Here is a tiny trained network, its code and every weight. The questions are about switching its units off for an input and a class, where a switched-off unit gives its printed mean instead of its output.

import numpy as np


def w(rows, s, z=0):
    codes = np.array(rows[::2]) - 128.0
    scale = np.full(codes.shape[1], s)
    scale[-1] = z or s
    return codes * scale


def f(y):
    return np.maximum(y, 0)


def log_softmax(a):
    a = a - a.max(-1, keepdims=True)
    return a - np.log(np.exp(a).sum(-1, keepdims=True))


def net(x, mask):
    res = np.array(x, float).reshape(1, 5) / 4 @ E
    y = f(res @ A[0][:, :-1].T + A[0][:, -1])
    res = res + np.where(mask, y, B[0][:, -1]) @ B[0][:, :-1]
    return log_softmax(res[-1] @ U[:, :-1].T + U[:, -1])


A, B = {}, {}
E = w([
[4,71,104,98,115,88,108,119,77],'x0',
[119,89,67,61,157,157,108,84,134],'x1',
[103,90,22,219,29,162,142,104,159],'x2',
[113,240,170,134,93,139,94,105,200],'x3',
[191,115,178,81,36,52,151,43,54],'x4',
],0.011)
A[0] = w([
[114,60,92,189,159,127,145,199,107,170],'N0',
[123,183,94,185,96,133,136,87,187,92],'N1',
[249,145,129,128,113,131,174,121,158,238],'N2',
[139,115,136,84,155,183,127,98,47,170],'N3',
[100,168,101,92,240,156,79,166,178,202],'N4',
[126,118,138,65,173,87,150,138,38,108],'N5',
[159,140,101,100,104,137,132,75,124,71],'N6',
[142,154,169,94,116,71,172,101,57,194],'N7',
[208,141,174,134,151,151,138,130,159,192],'N8',
[137,121,74,128,149,113,141,88,124,3],'N9',
[139,93,97,82,119,145,131,97,83,12],'N10',
[95,113,155,137,199,150,135,114,187,30],'N11',
[131,125,57,99,118,146,135,101,103,93],'N12',
[109,107,106,86,126,127,108,141,127,83],'N13',
],0.015,0.0022)
B[0] = w([
[175,152,123,212,114,217,168,119,251,217],'N0',
[98,161,128,118,47,100,57,173,84,203],'N1',
[101,182,174,148,231,157,98,92,182,227],'N2',
[160,67,90,145,112,88,108,95,170,178],'N3',
[189,81,206,168,175,86,37,81,159,254],'N4',
[144,53,140,113,40,98,98,182,85,212],'N5',
[91,170,123,190,135,116,156,78,70,168],'N6',
[199,53,188,61,159,130,20,153,115,229],'N7',
[144,140,144,89,161,177,151,106,171,212],'N8',
[108,98,118,130,143,117,161,82,110,154],'N9',
[145,68,125,95,146,76,168,98,32,177],'N10',
[192,118,167,120,134,162,78,92,135,186],'N11',
[103,109,139,102,112,116,171,81,112,175],'N12',
[146,84,127,119,133,142,142,150,156,160],'N13',
],0.011,0.019)
U = w([
[90,189,67,189,2,156,159,182,159,254],'0',
[145,141,165,175,201,157,102,108,184,176],'1',
[118,55,38,116,84,126,225,128,110,77],'2',
[144,90,144,120,80,94,26,131,90,159],'3',
[54,164,97,137,116,95,221,88,44,114],'4',
[104,162,82,102,147,78,181,185,116,3],'5',
[129,139,144,47,123,166,94,184,108,53],'6',
],0.01,0.0034)

Each question gives the input, the list of numbers given to net, and the class t.
The units are the neurons (one row each of A and B). Each row of codes is followed by its name. A weight is (code - 128) times the scale printed after its matrix; where a second scale follows, it is the last column's (A, B and U).
mask holds one flag per neuron, in row order. A switched-off neuron (its flag False) gives its mean, the last column of its row in B, instead of its output. The means were averaged over made-up inputs and are rounded, as every weight is.
A unit's drop is (log p(t) with every unit on - log p(t) with that unit switched off) / (log p(t) with every unit on - log p(t) with every unit switched off).
The circuit of an input: a set's keep is (log p(t) with only the set's units on - log p(t) with every unit switched off) / (log p(t) with every unit on - log p(t) with every unit switched off). Starting from the 12 units with the biggest drops (on a tie, the unit counted first), units are removed one at a time, each time the one whose removal leaves the highest keep (on an exact tie, the one counted first), for as long as the keep stays at least 0.8.
circuit, biggest first: the units of the circuit, biggest drop first
k most important neurons: the k neurons with the biggest drops, biggest first
drop of u: that unit's drop, to one decimal
input [-3,2,6,8,-3], class 3: circuit, biggest first -> N1
input [8,-8,4,-7,3], class 2: 2 most important neurons -> N4; N0
input [4,6,3,6,-7], class 3: 2 most important neurons -> N1; N2
input [-5,0,4,7,0], class 0: circuit, biggest first -> N4; N7
input [2,-3,2,-7,-3], class 0: 2 most important neurons -> N4; N0
input [-3,-8,6,-3,1], class 0: 3 most important neurons -> N4; N7; N1
input [-4,-8,7,3,3], class 0: 3 most important neurons -> N1; N4; N7
input [0,-7,-8,5,2], class 3: 3 most important neurons -> N7; N0; N5
input [-4,-1,3,-1,8], class 1: 2 most important neurons -> N2; N5
input [-4,1,8,8,-5], class 3: 2 most important neurons -> N1; N0
input [0,4,-6,2,-2], class 3: 3 most important neurons -> N2; N0; N5
input [3,1,4,7,-8], class 3: 3 most important neurons -> N1; N2; N8
input [4,-6,-8,7,-1], class 3: drop of N0 -> 0.2
input [6,-7,7,-5,1], class 0: drop of N0 -> 0.1
input [6,5,8,5,2], class 4: drop of N7 -> 0.1
input [5,0,1,6,-2], class 3: circuit, biggest first -> N2
